Here is a tiny trained network, its code and every weight. The questions are about switching its units off for an input and a class, where a switched-off unit gives its printed mean instead of its output.

import numpy as np


def w(rows, s, z=0):
    codes = np.array(rows[::2]) - 128.0
    scale = np.full(codes.shape[1], s)
    scale[-1] = z or s
    return codes * scale


def f(y):
    return np.maximum(y, 0)


def log_softmax(a):
    a = a - a.max(-1, keepdims=True)
    return a - np.log(np.exp(a).sum(-1, keepdims=True))


def net(x, mask):
    res = np.array(x, float).reshape(1, 3) / 4 @ E
    y = f(res @ A[0][:, :-1].T + A[0][:, -1])
    res = res + np.where(mask, y, B[0][:, -1]) @ B[0][:, :-1]
    return log_softmax(res[-1] @ U[:, :-1].T + U[:, -1])


A, B = {}, {}
E = w([
[102,86,35,48,119,76,201,204,75],'x0',
[234,18,133,159,93,181,128,165,85],'x1',
[103,91,81,65,255,162,23,165,142],'x2',
],0.0093)
A[0] = w([
[72,108,99,81,218,176,69,174,138,97],'n1',
[102,99,81,49,161,152,55,179,141,137],'n2',
[137,111,85,75,204,173,76,125,152,85],'n3',
[201,174,100,170,105,80,183,92,120,184],'n4',
[122,145,197,207,162,227,88,62,202,87],'n5',
[140,118,118,58,195,156,65,162,154,119],'n6',
[120,137,221,127,37,93,222,69,67,89],'n7',
[130,173,158,155,59,79,232,95,117,106],'n8',
[60,181,150,128,125,127,106,102,192,105],'n9',
[39,207,128,107,152,93,143,126,150,101],'n10',
[216,60,149,140,86,233,115,174,71,130],'n11',
[221,95,155,144,124,216,108,102,126,132],'n12',
[125,131,122,134,182,185,76,128,172,124],'n13',
[195,162,189,180,62,33,182,133,109,93],'n14',
[97,123,113,168,127,139,78,150,112,249],'n15',
[137,125,137,106,207,164,68,181,177,180],'n16',
[86,174,36,64,159,52,227,204,92,103],'n17',
[166,163,121,197,82,81,194,87,144,154],'n18',
[64,189,129,69,141,111,131,104,152,103],'n19',
[209,73,114,148,136,242,150,203,71,109],'n20',
[110,95,137,95,143,150,50,67,159,131],'n21',
[90,102,34,45,117,36,182,239,49,132],'n22',
[211,44,112,173,71,198,126,220,85,113],'n23',
[76,195,71,136,153,77,135,78,158,145],'n24',
[107,111,116,102,184,119,81,184,73,123],'n25',
[173,187,218,199,118,209,14,38,182,119],'n26',
[91,207,116,90,134,74,128,117,169,101],'n27',
[131,112,103,125,243,193,84,144,143,86],'n28',
[92,197,140,95,145,127,139,156,175,184],'n29',
[118,65,44,48,100,83,207,206,82,98],'n30',
[61,180,110,98,149,3,145,67,172,112],'n31',
[46,189,173,172,156,126,87,72,122,125],'n32',
],0.0067,0.013)
B[0] = w([
[125,138,160,116,137,163,160,96,101,181],'n1',
[94,121,185,108,124,157,147,97,95,192],'n2',
[130,152,201,61,159,182,179,74,105,163],'n3',
[54,140,161,115,138,122,131,147,98,204],'n4',
[156,189,115,102,114,175,120,144,173,187],'n5',
[101,147,187,90,138,159,160,86,98,177],'n6',
[110,130,197,66,160,202,158,64,101,183],'n7',
[105,138,206,72,149,182,155,62,68,185],'n8',
[191,117,164,144,165,112,104,133,137,168],'n9',
[180,86,157,163,183,122,113,113,132,173],'n10',
[164,78,161,175,179,112,91,156,132,197],'n11',
[157,119,129,179,174,105,100,187,154,179],'n12',
[102,160,140,77,111,165,149,116,94,168],'n13',
[123,114,179,89,134,186,130,93,90,177],'n14',
[2,72,62,183,80,53,103,209,101,248],'n15',
[76,118,158,114,108,135,119,107,100,207],'n16',
[174,173,124,116,108,172,107,145,191,198],'n17',
[72,130,160,102,120,150,145,96,87,197],'n18',
[206,77,157,167,168,104,119,118,133,165],'n19',
[160,112,164,174,204,115,103,129,138,184],'n20',
[123,131,122,121,82,143,151,117,108,167],'n21',
[124,200,104,131,64,174,93,190,198,229],'n22',
[164,79,158,167,175,137,105,152,128,197],'n23',
[142,101,167,167,173,96,95,150,127,189],'n24',
[102,151,171,105,129,162,144,86,102,169],'n25',
[138,200,86,69,40,184,89,181,204,226],'n26',
[187,98,158,142,185,114,105,129,121,164],'n27',
[137,146,186,89,138,184,175,69,107,167],'n28',
[117,104,134,168,151,87,109,176,116,200],'n29',
[178,185,129,128,102,189,111,150,195,202],'n30',
[196,93,188,185,195,119,107,142,113,185],'n31',
[181,131,122,163,142,122,83,164,161,187],'n32',
],0.0083,0.013)
U = w([
[84,128,171,81,134,167,159,81,39,92],'0',
[163,169,125,120,68,156,112,148,240,115],'1',
[204,76,152,183,214,100,112,136,127,92],'2',
[9,89,111,160,84,70,123,155,84,254],'3',
[148,120,103,114,116,107,165,77,115,105],'4',
[134,113,91,96,109,94,157,102,128,109],'5',
[157,120,95,113,132,106,162,104,133,108],'6',
],0.013,0.0086)

Each question gives the input, the list of numbers given to net, and the class t.
The units are the neurons (one row each of A and B). Each row of codes is followed by its name. A weight is (code - 128) times the scale printed after its matrix; where a second scale follows, it is the last column's (A, B and U).
mask holds one flag per neuron, in row order. A switched-off neuron (its flag False) gives its mean, the last column of its row in B, instead of its output. The means were averaged over made-up inputs and are rounded, as every weight is.
A unit's drop is (log p(t) with every unit on - log p(t) with that unit switched off) / (log p(t) with every unit on - log p(t) with every unit switched off).
The circuit of an input: a set's keep is (log p(t) with only the set's units on - log p(t) with every unit switched off) / (log p(t) with every unit on - log p(t) with every unit switched off). Starting from the 12 units with the biggest drops (on a tie, the unit counted first), units are removed one at a time, each time the one whose removal leaves the highest keep (on an exact tie, the one counted first), for as long as the keep stays at least 0.8.
units of the circuit, in order: the units of the circuit, biggest drop first
most important unit: the unit with the biggest drop
k most important neurons: the k neurons with the biggest drops, biggest first
drop of u: that unit's drop, to one decimal
input [-4,-5,4], class 2: units of the circuit, in order : [n22, n32]
input [6,-6,-4], class 1: 3 most important neurons : [n22, n17, n30]
input [7,-7,-4], class 1: units of the circuit, in order : [n17]
input [-7,-3,-8], class 0: 2 most important neurons : [n8, n7]
input [-7,6,1], class 1: 2 most important neurons : [n26, n5]
input [-3,-4,4], class 0: 3 most important neurons : [n11, n13, n16]
input [7,-1,-6], class 1: 3 most important neurons : [n22, n30, n17]
input [3,-3,1], class 3: 3 most important neurons : [n26, n5, n32]
input [-3,4,-4], class 0: 2 most important neurons : [n7, n18]
input [-8,4,7], class 1: 4 most important neurons : [n26, n5, n12, n8]
input [-2,-5,-5], class 0: 3 most important neurons : [n8, n18, n7]
input [3,-4,-3], class 2: 2 most important neurons : [n26, n31]
input [4,3,2], class 1: 2 most important neurons : [n30, n22]
input [8,5,-5], class 1: most important unit : n22
input [-5,-2,5], class 0: 2 most important neurons : [n22, n30]
input [-5,-6,-3], class 2: 2 most important neurons : [n22, n31]
input [-3,2,2], class 3: drop of n30 : 0.2
input [-6,4,5], class 1: drop of n7 : 0.1
input [-3,4,4], class 0: drop of n31 : 0.2
